Each name stands for a flat space through zero: a line, a plane or more. A row that begins with a name and a colon came from that space; any other row is followed by the name of the space it lies nearest, among the names in its block.
loled_tired: [ -1  -9 -13  25 -32  27 -28 -10 -38 -13 -14  27 -10   9  -2  48  55  12
  11  -4  53  29 -10 -46 -30   5 -31   8 -17 -21  -4]
gozi_kub: [ -1  10 -10 -10  10  41   6 -15 -18 -40  30  27  21 -22  29 -16 -28  15
 -49  56  21 -25 -18  26  -9 -27 -39  19 -18  16  11]
biso_daba: [-22 -33  10  25 -14  45  51  16  15   7  26  52 -58   7  56  49  -5   7
 -53   4 -36 -58  -6 -43  24  31 -16  14 -31  16 -23]
biso_daba: [  5  -7  -3  14  34 -32  21  18   8  -6  21 -20 -20 -12   0  26   7 -20
   9 -29  14  -5  -6 -13  10   8 -22   4 -35 -12  14]
biso_daba: [-11 -29  17 -21  46 -18  41  39  33   1  10   3   4   6  -8  21  -9 -43
  -8 -20  23 -15  15  10   5 -24 -25  24 -18   6  -2]
mus_pakub: [ 11  24 -21  28  11  90 -30 -14   2   1  30 -39  10 -23 -56  37  34   7
   1  41  27 -24  30   9 -69  82 -53 -34 -15   3 -15]
gozi_kub: [-13 -26   1   2 -34   1  15   8  10   6 -36  16 -32  12  15  23   5  -8
 -13 -28 -55  15 -16 -27  19   4  38  -6   7   8 -25]
loled_tired: [-21 -19 -20 -23 -16  68   7  14  -5 -55 -36   9  24 -24 -18  39  -4 -38
 -56  26 -33  29 -37  20 -28 -16 -12   2 -15  36 -38]
gozi_kub: [-23 -30  -1   6 -16 -30  13 -13  28 -71 -50 -28  30 -25 -25  48  -2 -18
 -23 -36  33  54 -36 -21 -10 -14 -21  26 -32 -15 -24]
ton_puro: [  3  -5   3  22 -14  42  24 -27  25  14  25  15 -40  -5  35   2 -14  35
 -40  16 -33 -57   8 -18   4  52   0 -11  -9   3 -12]
biso_daba: [  6 -33  36 -40  38 -27  51  12  50  31   0  12  -2  16  11 -33 -31 -25
 -20 -25  -4 -32  24  21  13 -18  15  18   0  -5   1]
mus_pakub: [ -5  -1  -5   0  28  21   9  16  14  -3  24  -3   0  -2 -10  23   2 -10
  -4  13  24 -24  19   9 -13   1 -35   3  -7  11   0]
ton_puro: [ -1  -8 -31  -7   7 -11 -25  26 -14 -26 -38 -26   9  -2 -49  51  47 -45
  34 -31  26  68 -12  -4 -28 -29 -13  -8  -4  -1  -4]
dod_tav: [ 11 -23  47 -39  -3  40   4  38 -24  87 -18  44   5  42 -18 -30  24 -43
  13  -6 -36  -6  29  11 -14  26  44  -5  15  -1 -21]
mus_pakub: [  4  -4 -15  -8 -10  -6  -2 -38  24 -28 -15   3   4  -2  12 -10 -11  28
 -18   4  30   5   1   3 -10 -32  -7   8  15  -5   4]
ton_puro: [-12   0   9  11   4 -32  11   7   3 -19   3 -16  10 -13   0   7 -15  -7
   0 -12  -2   7 -16  -7  20   3  -4  12 -18  -4   1]
gozi_kub: [-20 -22 -25   4  -1 -18  21  16  16 -21   3  41 -45  21  47  43   2  10
  -9 -12  17  -9  -1 -28  27 -66 -17  19  12  19   7]
ton_puro: [ 13   0 -29 -63  50  36  -4  15  13 -45 -22 -34  57 -30 -57 -11 -12 -61
 -26  25  10  34  -7  82 -53 -51 -22  -8   0  28  -3]
biso_daba: [ -1  32 -27  15  11 -19 -21   9  -5   5  27 -15 -17   5   5  -2  -1  20
  35  13  -3 -11  16   6  18 -17  -1 -18  30  18  21]
gozi_kub: [ 28   9 -11 -37   9 -10 -33   9 -56  10 -19  18  19  11  -9 -38  27 -24
  29   0  20  49 -13  25 -17 -53  16  -2   9 -10  26]
dod_tav: [ 15  21  -1  -2  -1  32 -23 -24   1  22  14  -4  12   5 -12 -29   2  26
   7  30  16 -21  29  18 -26  20  -3 -15  23  -2   4]
mus_pakub: [  7   1 -13  -4  -7  11 -13 -40  25 -22 -14 -11  15  -5 -12  -4  -1  26
 -11   9  42   5  12   6 -30  -9 -16   0  13  -9  -2]
ton_puro: [ 22  35 -28  34 -17  -6 -28 -60  68  22 -11 -97 -26 -18 -42 -17  -5  50
  27 -17 -54 -12  34   5 -15  89  45 -71  45  -8 -12]
ton_puro: [  9 -11  25  30 -22 -38  21 -43  18  15  11  13 -32   5  47 -18 -11  49
 -10 -27  10 -28  -2 -45  27  32  11  13 -17 -39  10]
ton_puro: [ 10 -21  -7   0  -2  29  30 -36  32 -30  -4  -2 -15 -26  17   8 -14  10
 -59  -1  -6 -17 -18  -4 -18  23 -15   1 -34  -9 -11]
gozi_kub: [  2  14  19  21  18 -22  -8  19 -16   6  11 -50  26 -21 -46  10  12 -28
  32 -18   2  17  -7  -2  -4  56  -9  -7 -35 -20  -1]
ton_puro: [ 34 -10 -13 -22  23  13  13 -43  41  -5  -4 -17  -8 -14  -3 -25  -6   9
 -29  -6  19 -13  11  22 -35   3  -7 -12  -7 -18   8]
gozi_kub: [  6   2  28 -19   4  25  11  -2   9   9 -13 -32  39 -25 -35 -33 -25 -28
 -25   9 -51   0  -9  36 -14  53  25 -12 -15   1 -23]
dod_tav: [  4 -41  -8 -36 -10   2  27  17 -33 -18 -28  73 -28  13  56   4   8 -28
 -39 -16 -14  26 -46 -11  15 -76  13  27 -20   5   6]
loled_tired: [ 20 -10  33  -1  42  -5   6  23 -35  32  36  21  12  10 -10   2  36 -26
  25 -12  79 -11  16 -11 -22  14 -47  26 -49 -39  24]
dod_tav: [-34 -23  28  -4  -2  29  16  -3  41  -3  10  39  28  27   0  25 -12  20
 -20  27  78 -40  47  -9 -17 -17 -51  42  18   8 -20]
ton_puro: [-31  19 -14  21 -39  61 -18  19 -27 -13   1   8   2  -7  -2  30  -4   4
 -15  45 -63  -3 -15  -2   7  26   8 -17  15  44 -31]
gozi_kub: [ 14  -2  14  -9  10 -32  17   3   2  12  -6 -21  -2 -12   1 -29 -16 -19
  -2 -25 -44   7 -18  10  19  16  34  -8 -16 -11   5]
mus_pakub: [ 21   6  -5   8   2  10 -24   7 -31  22  -5 -15  -6  -1 -29   9  43 -19
  31 -16   2  25  -2  -9 -24  34   3 -21 -16 -19   4]
dod_tav: [  6 -14  -7   9 -24   8  -3  15 -26  32 -13  32 -49  23  22  19  35  -5
  14 -24 -34  10  -8 -35  11   6  28 -13   3  -2  -3]
loled_tired: [ -5  20 -39  17 -39  40 -27 -15 -34 -45 -16  -7  -3 -28   4  18   4  12
 -22  28 -46  30 -45  -1  -6   7   8 -22  -3  20 -12]
dod_tav: [ 15 -14   4 -48   2   5   8 -23   9 -20 -35   5  34 -11  -4 -45 -23 -14
 -36   5  -4  24 -17  39 -19 -36  18   8   2  -3  -3]
loled_tired: [  2  11  -2 -14  23   7   0  18 -22 -21  10 -13  29 -23 -13  -9 -12 -29
 -10  18  -8  11 -21  31  -4  -9 -12   3 -21  10   6]
loled_tired: [ 34  20 -16   5  47 -24  19 -28  37  13  50 -33 -35 -18  24 -40 -27  28
  -5   0  -6 -54  18  21  11  16  -4 -22  -6  -9  36]
dod_tav: [ -1  -1  -7  -8  15 -17  16  20 -27 -30   8   7   2 -20  22  -2 -15 -24
 -19   1 -19  13 -42  10  22 -31  -3  13 -31   8  13]
dod_tav: [ 17   2 -12   5   6 -16   7 -28  35   7   4 -22 -27  -4   9 -14  -8  23
  -1 -16  -9 -17  12  -1   2  13  12 -18   9 -10   9]
loled_tired: [-39  14   3  48  -7  21   6  20   6 -15  38  -9  -2  -9   0  52 -10  16
  -3  27  -3 -37   7 -23  18  41 -37   6 -10  23 -17]
ton_puro: [ 16  28 -40  10  26  26 -16  -3   7   1  34 -27 -24 -12  -7   5   7  12
  10  23  -5 -25  18  20 -16  10 -18 -34  12  17  16]
biso_daba: [  3   5   0  48 -21  16   1  10 -51  12  28  17 -46  -9  32  31  27   8
   1  -6 -34 -11 -32 -49  20  58  -2  -9 -46 -13   3]
biso_daba: [-10  12  23  -1  22 -13   8  40 -38  15  36  21  15   4  14 -14 -12 -18
  12  18  -1 -17  -5   9  28 -10  -9  20 -15   9  15]
biso_daba: [ 46  -2 -10  -4 -11 -40  -9 -73  45   7 -39 -50 -16 -11 -13 -44   4  31
   6 -49   0  24   3  -2 -22  27  41 -30   9 -48  10]
loled_tired: [-29 -30  88  22  10  33  48  52   7  83  47  43  -2  34   0  25   4 -21
  -1  -1   3 -79  48 -36  15  92 -21  31 -33  -9 -31]
biso_daba: [ 11 -14  -6 -35  40 -38   2  11  49   7 -27 -39  14  11 -49   0   9 -35
  30 -38  33  24  33  27 -23 -33   2  -6  23  -5   3]
mus_pakub: [-10  -2 -16   8 -37 -13   4 -36  15 -60 -39 -28  10 -35   6   2 -29  14
 -38  -7 -42  34 -49  -3  11   1  22  -3  -9   2 -17]
dod_tav: [ 32  10 -26   1  19 -29 -27 -22  11  17  -1 -24 -20  12 -17  -6  35  15
  46 -27  50  14  28  -4 -24 -12  -5 -20  19 -26  28]
mus_pakub: [ 16  27  26   1   3 -18  -8  21 -51  72  39  30 -19  23  36 -64  -8  11
  34  13 -49 -31   8   6  44  14  46 -10  15  -1  27]
gozi_kub: [-35 -20  -1  19 -43  51  -9  28 -15 -10 -33  17  -1   8 -23  73  33 -22
  -6   0 -21  26 -11 -34 -14  26  -5   0  -3  19 -46]
mus_pakub: [ 26   3  -7  -8  25   0   6  17 -17  34  19   5 -34   4  12 -14  14 -17
  12 -11 -27 -12   2   6   5   6  14 -19  -9  -2  19]
ton_puro: [-25 -21  58   9 -59 -13   9  -4   5  42 -36  28   8  31   9 -14 -10  14
   2 -21 -38   2   5 -36  29  39  54  16  19 -13 -35]
dod_tav: [  1  -7 -12  18  15 -54  11   1  31  -8  -2 -33 -27  -3  -4  27   8  -2
  23 -46  12  10   2 -22  15  -2  -3  -4  -7 -14   9]
mus_pakub: [ -4 -22   7 -18  -7   2  12  -7  26  12 -17  28  -8  24  13  -4  -3   8
 -11  -7  14  -9  19  -4  -2 -27   7  11  23   1  -7]
gozi_kub: [  4  10  20   7  16  -7  13 -20  52  23  18 -42   9  -8 -20 -24 -28  17
   0   0  -7 -40  34  15  -2  53   5 -13   9  -7  -6]
biso_daba: [-15   0  58   7 -30  -3 -10 -19 -21  22   5  39  49  23   6 -32  -9  33
   7  22  60 -13  19 -17   1  14 -10  42   5 -27  -4]
mus_pakub: [ 15  -5  14 -26  37 -37  25  24  10  29   8 -10  -8   3   4 -34 -17 -31
   8 -24 -33  -9   2  24  23 -10  28  -4  -4  -1  15]
gozi_kub: [  9  17   5  22  48 -63  10  20  17  31  49 -33 -24   5   1  -4  -2   3
  49 -26  20 -32  29  -5  29  13 -11  -5  -4 -13  33]
loled_tired: [  2  -3 -12  10 -12  10 -11   4 -31  -3   0  24 -17   6  14  21  27   2
   5  -2  13  12 -13 -22  -4  -9 -10   3 -11  -5   6]
biso_daba: [ -4 -28  29   8 -26  33   7   8 -32   5 -22  25   8  -1 -10  29  31 -25
 -16 -15   3  21 -24 -33 -19  43  -6  15 -45 -23 -25]
loled_tired: [  2   4   7  -2  46   2   8  22 -11 -15  34 -12  27 -17 -19  12   2 -27
   2  11  49  -9   2  16 -15   0 -51  17 -38  -6  14]
loled_tired: [ 14 -26  56 -37  32 -47  11  20   3  56 -10  17  32  37 -24 -36  15 -34
  38 -39  63   8  36   6  -9 -17   4  31  -1 -39  12]
dod_tav: [-36  -1  32  18  -5  23   3  61 -42  21  22  28  15  14  -8  37  11 -30
  15  17 -11 -11   1 -17  18  25 -16  19 -16  19 -19]
mus_pakub: [-35  -2  37  21 -49  27  -8  22 -24  27 -12  25  15  20  -7  17   4   2
   7  13 -34  -2   3 -27  16  44  21   8  11  11 -36]
[ 16  -6   6   9 -68   9  -4 -50 -26  -3 -43  15 -19 -14  34 -33  -5  29
 -35 -12 -71  27 -52 -26  11  37  61 -14 -12 -22 -15]	gozi_kub
[ -2   6  14 -13  -7 -67   0 -19   3 -18 -17  -7  28  -2  16 -48 -36  15
   5 -11   6  23 -17  11  31 -43  26  20  14 -12  16]	mus_pakub
[  9   9  -3 -34  19  38 -15  41 -38  41  11  32   3  23  -7 -20  16 -30
  17  28 -19  -6  19  34 -10 -26  11 -12  25  26   7]	gozi_kub
[  5  17  15   5  17  -8  -3  -8  30  21  12 -48  19  -9 -35 -21 -15   4
  17   0  -6 -18  28  20  -7  46   6 -17  10  -5  -4]	dod_tav
[ -7 -29  26 -46 -18 -21  -9  -2  18   4 -73   3  51  25 -43 -17   6 -29
  12 -28  26  57  11  15 -23 -40  29  18  33 -11 -23]	loled_tired
[ 40  46 -10  23   8 -16 -38 -18 -55  55  57  18 -36  18  38 -54  22  51
  52  19  18 -31  20  -8  14   9   8 -21  16 -22  55]	gozi_kub
[-17  14 -39  22 -30  33 -15 -33  14 -50  -1  -3  -6 -15  14  26 -11  44
 -28  35   3  -6  -8  -6  -8 -10 -21  -7  18  23 -10]	biso_daba
[-21 -28 -10   5  27  42  27  51  12  -3  20  22 -28  10  -5  78  26 -38
 -12  -1  17 -23  15 -16 -12  -4 -50   9 -22  25 -16]	mus_pakub
[ 38  -6 -51  -9  23  48  -2 -23 -22 -43   9   7 -27 -31  14  19  31  -8
 -37  10  30  11 -32   6 -47 -17 -44 -11 -47 -10  21]	loled_tired
[-24 -19  -6  20   5 -28  29  19  33 -15   5   1 -33   6  19  48  -5  -2
  -4 -26  -2 -13   1 -30  29 -12 -13  12  -6  10  -6]	gozi_kub
[  8  -8  10  -7   7 -40   1  27  -3  30 -22 -20 -10  10 -21  -2  16 -35
  35 -46 -32  29  -2  -4  14   8  38 -13   2 -10  -1]	gozi_kub
[  1  13   5   5  24 -13   1  58 -31  60  37  17 -37  27  14  -2  15 -22
  44  -5 -40 -25  18  -2  35   3  20 -14  11  17  17]	biso_daba
[ 14  -2 -11 -22  20  18  13 -18 -12 -37  18  25  12 -20  31 -23 -20   4
 -45  30  29 -11 -23  24 -12 -41 -31  20 -26   0  20]	ton_puro
[ 10  27  12   3   7 -28 -18 -11 -11  -1   3 -42  37 -20 -26 -37 -14   0
  20   2  -3  15  -7  21   1  23  12  -7  -4 -14  10]	mus_pakub
[  7  13  22  29 -22 -14 -15 -23 -35   9  12   4   9  -4  10 -15   9  27
  14  -1  23   3 -12 -28   6  37  -3   9 -22 -33  10]	biso_daba
[ 29  12 -19  -8 -32  31 -50 -30 -24  30 -33   3  -5  18 -23 -20  43  18
  28   1   2  32  15  -1 -41  11  29 -33  36 -14  -1]	dod_tav
[ -1 -12 -23 -22  17  24  10  26  -6 -36 -20 -13   8 -24 -20  27   3 -51
 -26  -1 -29  30 -32  24 -16 -19  -7  -7 -24  21 -12]	biso_daba
[ 18 -20  -6 -42  -8 -34   0   6 -28  -9 -52  16   2   3   8 -26   8 -36
  -2 -35 -27  63 -42  11   7 -58  45   4  -3  -9   8]	gozi_kub
[ 42  26 -17 -16  62 -24   4   6 -23  13  52 -12 -15 -17  20 -50  -9  -9
  11   8   2 -23  -4  38   8 -20  -8 -12 -21  -7  53]	dod_tav
[ 23  38 -34  43  19 -25   4 -29  15  11  66 -24 -68 -15  52 -20 -20  60
   8   9 -29 -61   7 -10  37  27   2 -32   3   0  40]	loled_tired
[ -4 -24 -19  -5 -15 -28  31 -12  10 -31 -11  40 -45   2  69   5 -20  17
 -38 -17 -21   0 -35 -22  39 -59  14  17  -4   6  10]	gozi_kub
[  4  10 -23 -19   0  14 -13  -3  -6 -24 -18 -15  15 -15 -13 -10  -8 -12
 -11  15 -24  24 -16  30 -11 -22  11 -14  11  18  -2]	biso_daba
[-37  11  35  25   6  -1 -14  28  18  13  12 -36  53   7 -65  34   4 -11
  40   8  43  -8  43  -4 -12  48 -33  12   9   3 -25]	dod_tav
[-22 -14   8   6  -2  11  16  18  -1 -38 -13 -16  25 -25 -20  37  -6 -33
 -25  -3 -11  20 -30  -3  -3  17 -18  13 -37   6 -24]	gozi_kub
[ -2 -22  -6 -32  15   2  18 -12  48 -31 -29 -15  21 -10 -19   3 -17 -18
 -30  -8  16  12   3  25 -23 -30  -9   8   4   5 -13]	biso_daba
[ 45  -8 -51 -20  61 -16  14  -1  14 -22  10 -29 -42 -25   1  10  21 -30
  -5 -32  15  11 -14  19 -23 -32 -22 -22 -33 -11  35]	mus_pakub
[ 21   0  10 -13  61 -56   7  22  22  30  18 -36   4   7 -32 -11  11 -30
  47 -38  44  -2  33  16  -4  -7 -12  -1  -6 -22  27]	dod_tav
[ -7  20  -4   9  53  -2  -6  50 -23   6  55  -7  11   1 -18  24  13 -25
  35  20  45 -21  22  14  -1 -10 -53   8 -14  13  23]	gozi_kub

Each name stands for a flat space through zero: a line, a plane or more. A row that begins with a name and a colon came from that space; any other row is followed by the name of the space it lies nearest, among the names in its block.
zimez_bala: [-42  40 -30   5 -20  22  -9  11 -25 -15 -21 -18 -20 -26  -9  15 -11 -28
  -7   1  19   0  -7 -29  19   8  11  -5  39  18   3]
bugif_fuga: [  7  12 -10  17 -21   9  -8 -18  31   9  12 -42   6 -15  -2 -13  -7 -20
   3  -5  50  18 -41   8  10  -4  18 -18  39  11  24]
vosim_maked: [ 40  43   3 -21 -32 -12  27  44   4  10 -19 -15 -37  -5  -2   4  21 -46
  10  -2 -41 -27  -2 -25  30 -22   6   7  19  19  -2]
vosim_maked: [  7 -21   1  14  16   6   0  14  17  20   7  17  11  11  28  22   5  10
  -2  -2  -2   0  -6  29  -1   7 -14  -2 -55 -12  14]
nog_rulof: [-13  14 -16 -12   3 -21 -27  18 -53  13  -2   3  -5   0   8   4   0 -25
   6 -17 -19  -8  44   1  66 -15  -4  25   1  -3  10]
vosim_maked: [  5  64 -19   2 -11  39 -10  25  -9  26 -10  21 -70  -9  13  18 -15   6
 -10  14 -12 -11 -10 -21 -31  -3 -13  -8   2  -2   0]
zimez_bala: [-31  13 -43   6 -34  23   1  29 -28 -14  -6 -53  20 -24 -15  -2  -5 -81
  -5   1  -1  -2 -10 -28  36   7  15  11   8  18  29]
bugif_fuga: [-35   0 -16   3 -25  17  -4   3  19   0 -16 -32  27 -24 -30  12  -4 -47
   6 -10  38  15   7 -28  11  16  22  -4  53  27 -19]
zimez_bala: [ 48   4  -8 -16 -30 -19  -4  -6   7   8  23 -34   6 -12 -33 -46 -12 -42
   1   1   9   9  -1 -18   8 -39  23   8  64  10 -12]
nog_rulof: [ 10  -3  23 -18  -4  -8  -3 -41 -16 -17  15  -8  -6  11 -32 -52  -6  23
   7   7  -9   0   8 -16 -32   0   4   5  30  -6  -8]
zimez_bala: [ 27   1  -6   6  14  11 -14 -13  -4  31  33   1  -3  16  14 -29 -14  11
  -3   6 -14   8   0  20 -29  -9 -16   5 -32 -28  35]
zimez_bala: [-59  -5 -34  24  14  -9  14   1 -17 -50 -25 -21  38 -21  17  33   2 -15
 -18  -4  28  11 -21   8  43   7  11 -11   2  10  21]
zimez_bala: [  2 -31  32   2   5   7 -14  -1  41  44   5  14  15  18   7  19  15  13
  25 -20  14   3  18  23   1  27  -8   1 -28   0  -8]
vosim_maked: [  7 -40  33 -11   3 -69 -23 -60 -19 -55  18   2  15  -2 -21 -37  -1  52
   3 -11  57  10 -12  25  50 -27  26  -4  65   8 -31]
zimez_bala: [-36 -13   3   8   4  18 -11   5  22  25 -13   1  22   0   2  32   7  -9
  14 -18  21   9  20   4   9  32  -2  -1  -8   8  -5]
nog_rulof: [ 31  16  21 -15 -13 -14  28 -12  20 -19  -8  -7 -19  -1 -20 -21   7   9
   2   9 -10  -6 -15 -20 -26 -14  11  -9  42  10 -21]
bugif_fuga: [ 28   4  13  -3  -5   0  -7   5   5  20  13   6 -21  10  10  -7   4   8
   8  -1  -9  -9  -8  12   3  -4  -7   2 -19  -6  10]
zimez_bala: [ -5  21   9  10   3  16 -29 -14   7  29   6  15 -34   5  18  10  -5  34
   8  -7  28   3 -10  18  -1  11  -9 -11  -2  -6  11]
nog_rulof: [ 21 -26 -12   3  38 -10 -24 -17  16  54  30  16  42  15  10 -10 -18   5
  -1 -10   2  32  50  27 -19 -21 -13  12  -9 -30   2]
nog_rulof: [-41  20 -10   2   4  -2 -38 -22 -66 -32   1  15 -35  -8   2  -6 -18  37
 -10   2  23  -4  -5   1  26   1  -1   1  15  -4   5]
zimez_bala: [-19  13 -12 -12   7  32  -1   8  -1  31 -10  11   6   2 -22   2 -13 -18
   1   4 -30   8  56 -38 -54  15 -11  12   8  -7 -22]
vosim_maked: [ -4  10 -41   3  17 -26  17 -10   9   7  -4 -45  61 -14  -4 -11  -6 -58
  -7 -13   2  34  31  -6  22 -31  14   4  54  -2  21]
vosim_maked: [-12 -22 -10  16  11  27 -13   0  23  18   8  16  17  -2   4  18 -14  10
  -9   5  24  16   0   8 -34  13  -6  -7 -19  -6 -12]
zimez_bala: [-20 -17   3  -5  15 -11  32  12  -7 -36 -25  15  20   1  -2  20  12   4
  -8   6 -28  -8  14 -11  -8   8  -2   3 -17   3 -20]
vosim_maked: [-26 -17 -16   7   8  37  15  -8  -8 -11   5 -17  32   6 -14 -18 -10 -13
  -9  17 -25   7   4 -17 -58  27  -8   4 -36 -14  21]
bugif_fuga: [-17   8 -14   7 -42  16 -14 -10 -33 -35  14 -51  -8 -17 -20 -34  -8 -30
  -1   6  25  -7 -49 -12  28   9  19   0  17  15  34]
bugif_fuga: [-30   7 -14   2  -8  12  17  -4  21 -13 -23 -23  24 -20 -24  10  -3 -28
  -3  -1  20  15   6 -30 -15  10  17 -10  50  19 -20]
vosim_maked: [-39   2  22 -13  -2 -11   0 -10 -24  -8 -18 -17   9  12  -7  -2  24  -6
  27 -22 -16 -12  29  -5  41  31   0  12   0   7  16]
nog_rulof: [ -7 -10  11  13 -12  10 -16 -20  -7 -26  14  -1 -19  -3   1 -11  -6  33
  -4   8  36  -4 -48  14  -1  12   5 -13  -8   3   8]
nog_rulof: [ 16  -3  13   2 -30  -5 -26 -17 -27 -34  24  -2 -41  -7  -7 -29 -10  29
  -5  12  35 -14 -57  10  19  -8  12  -7   9   7   1]
bugif_fuga: [-41  -1   9 -14   7   8   3   4 -26  -7 -22  12   4   8 -14  10   8   0
   9  -5 -30 -10  45 -24  -6  28  -8  14  -9   1 -15]
bugif_fuga: [ 16  29  34  -4 -69  26  10   7 -23 -42   6 -41 -74   0 -11 -35  21  -1
  17  16  -8 -51 -93 -13  18  29  10  -9 -23  23  41]
nog_rulof: [ 43   4  33 -12  -1 -30  37 -12  53   6  -9 -12   5   9  -3 -10  24   4
  16  -8  -8   0  -6   4  -7 -13   9 -12  31   8  -8]
bugif_fuga: [ 31   0 -17 -24 -32  13 -34  26 -43  36  33 -12  -9   2 -32 -43 -18 -57
   6   3 -35 -10  38 -27   7 -18  -1  38  -2  -5  -2]
vosim_maked: [-12  -1 -19  -3 -23  34  -5   1  28   9  -5  -9  15 -26 -46  -1 -25 -33
  -9  10  31  22  13 -47 -52   4  18  -5  62  20 -52]
vosim_maked: [ 63 -61  17  -5  -9 -30  49  29  32 -20  17 -16  47  14   1 -16  26 -31
   0  10 -40 -17 -27  18   6 -18   5  11 -57   1   5]
nog_rulof: [-32  14  -1  -6  21  -8  24  13   7  16 -35  -6  26   8  11  30  23 -24
  15 -20 -33   1  49  -8  19  17  -8   7  -3   1  10]
bugif_fuga: [  40   23  -68  -13  -12    8  -33  -26  -64   24   65  -60   24   -8
  -40 -108  -57  -73  -22   19  -28   31   31  -31  -31  -59    7   34
   48  -33   47]
bugif_fuga: [ 65  31  14   7  -3  -1  26 -15  51  18  14 -12 -33   7  19 -22   4  21
  -1  12   0   2 -52  16 -39 -23  -2 -25   9  -8  26]
nog_rulof: [ 34  11  11 -35 -22 -37 -11   4 -44   2  12 -13 -16   7 -25 -44   6 -28
  16  -9 -37 -18  34 -17  46 -30   8  30  32   3  -5]
[-13  -8 -17 -13  22  -1  -5   7   3  32  -8  17  35   0 -16  11 -11 -23
  -1  -8 -17  20  74 -20 -20  -7  -5  17  21  -7 -34]	bugif_fuga
[-33  12 -10  18  11   3  10  22  12   1 -29   4   3  -7  32  54  15  -4
   0 -12  11  -2  -8  14  34  16  -4 -12 -20   8  14]	nog_rulof
[ 28   5   9 -25  -3   3  52  13  39  15 -18 -15  26   8 -31 -14  13 -41
   9   6 -58   0  40 -43 -57  -2   1   8  21   4 -24]	nog_rulof
[-27 -32  11  15  22   7 -27 -19   4   7   9  25  13   9  14  16  -5  43
   2  -7  32  10   1  30  -3  23  -9  -5 -31 -11  -2]	vosim_maked
[ 20 -33   0 -21   4 -20  34  10   7 -15  -3  -4  46   4 -30 -18   5 -32
  -4   7 -42   1  36 -25 -24 -15   6  18   6   1 -31]	zimez_bala
[-14  21  12  -6  -2  12   1 -13 -45 -28   0   3 -39  12   0 -23   2  30
   1  13 -31 -22 -14  -9 -16  17 -12   3 -25 -11  24]	vosim_maked
[ 28  -6  -1  -6   9  -7 -13   9   0  32  16  17  -1   9   7  -5  -5  -1
   1  -3 -15   2  24  10  -1 -17 -10  12 -14 -13  -4]	bugif_fuga
[-30   0  12   5  13   5 -36 -25 -12  34  10  -6   6  17  14  -3   4  14
  24 -25  14   7  24  25  29  27 -11   6 -16 -13  36]	bugif_fuga
[-16   0  27  13   7  -8   2 -36  16 -24  -6  -2 -11   4  13   4  11  50
   7  -5  38   2 -39  24   6  18   4 -24   7   3  13]	nog_rulof
[  7  23  -6   1  12 -17   1  -8 -24  -8   2  -2 -16   4  19  -9   1  12
  -4   0 -13  -4  -6  12  18 -16  -6   0  -2 -11  28]	vosim_maked
[ 22   8 -17 -17   8  -4  16   5 -37 -17   8   8  -5   4 -15 -33 -14  -7
 -19  23 -55  -6  21 -25 -39 -25  -8  16  -5 -17  -5]	bugif_fuga
[  2   5 -11  11  13  -4   0  -9 -15 -12  10  -1  -4   2  19  -7  -6  16
 -12   7   0   2 -20  17   1  -9  -6  -5 -19 -14  28]	zimez_bala
[ 82  10 -32  -3 -29   1 -11  12  15  34  46 -28  -4 -14 -15 -49 -29 -51
 -15  16   4  14 -21  -6 -16 -59  13   7  34  -5   6]	bugif_fuga
[  2   6  33  -3  26 -54 -19 -50  -5   2   4   3  -5  16  22 -12  15  53
  20 -29  28   9   9  43  56 -12   1  -7  32  -9  19]	nog_rulof
[-21  49  21 -13 -22  28  -3  47  -6  41 -36  12 -58   9  16  45  30 -16
  32 -19 -37 -37  23 -17  33  39 -17   8 -30  15   8]	vosim_maked
[ 33  10   5 -12 -14  14   8  20 -27   1  15   5 -33  14  -1 -27   1  -4
  -2  19 -55 -27  -9 -10 -24  -3 -14  14 -47 -13  18]	zimez_bala
[ 16  40  18  -5  15 -25  12 -17 -32 -53 -13  46 -77   1  21   0  -1  85
 -21  23  -9 -22 -39   6 -14 -24  -8 -20  10  -7 -15]	zimez_bala
[-31  -5   5   3   1 -15   6  -3  14 -22 -27   3  12 -14  -4  31   9   5
   1 -11  33   6   0  -3  27   7  14 -12  36  21 -28]	zimez_bala
[ -6 -32 -18  16 -20  12 -65  12 -53   4  45   3  -9  -4  12 -10 -21  -4
  -6  -1  35  -7 -27  33  56  -1  -2  17 -52  -7  26]	nog_rulof
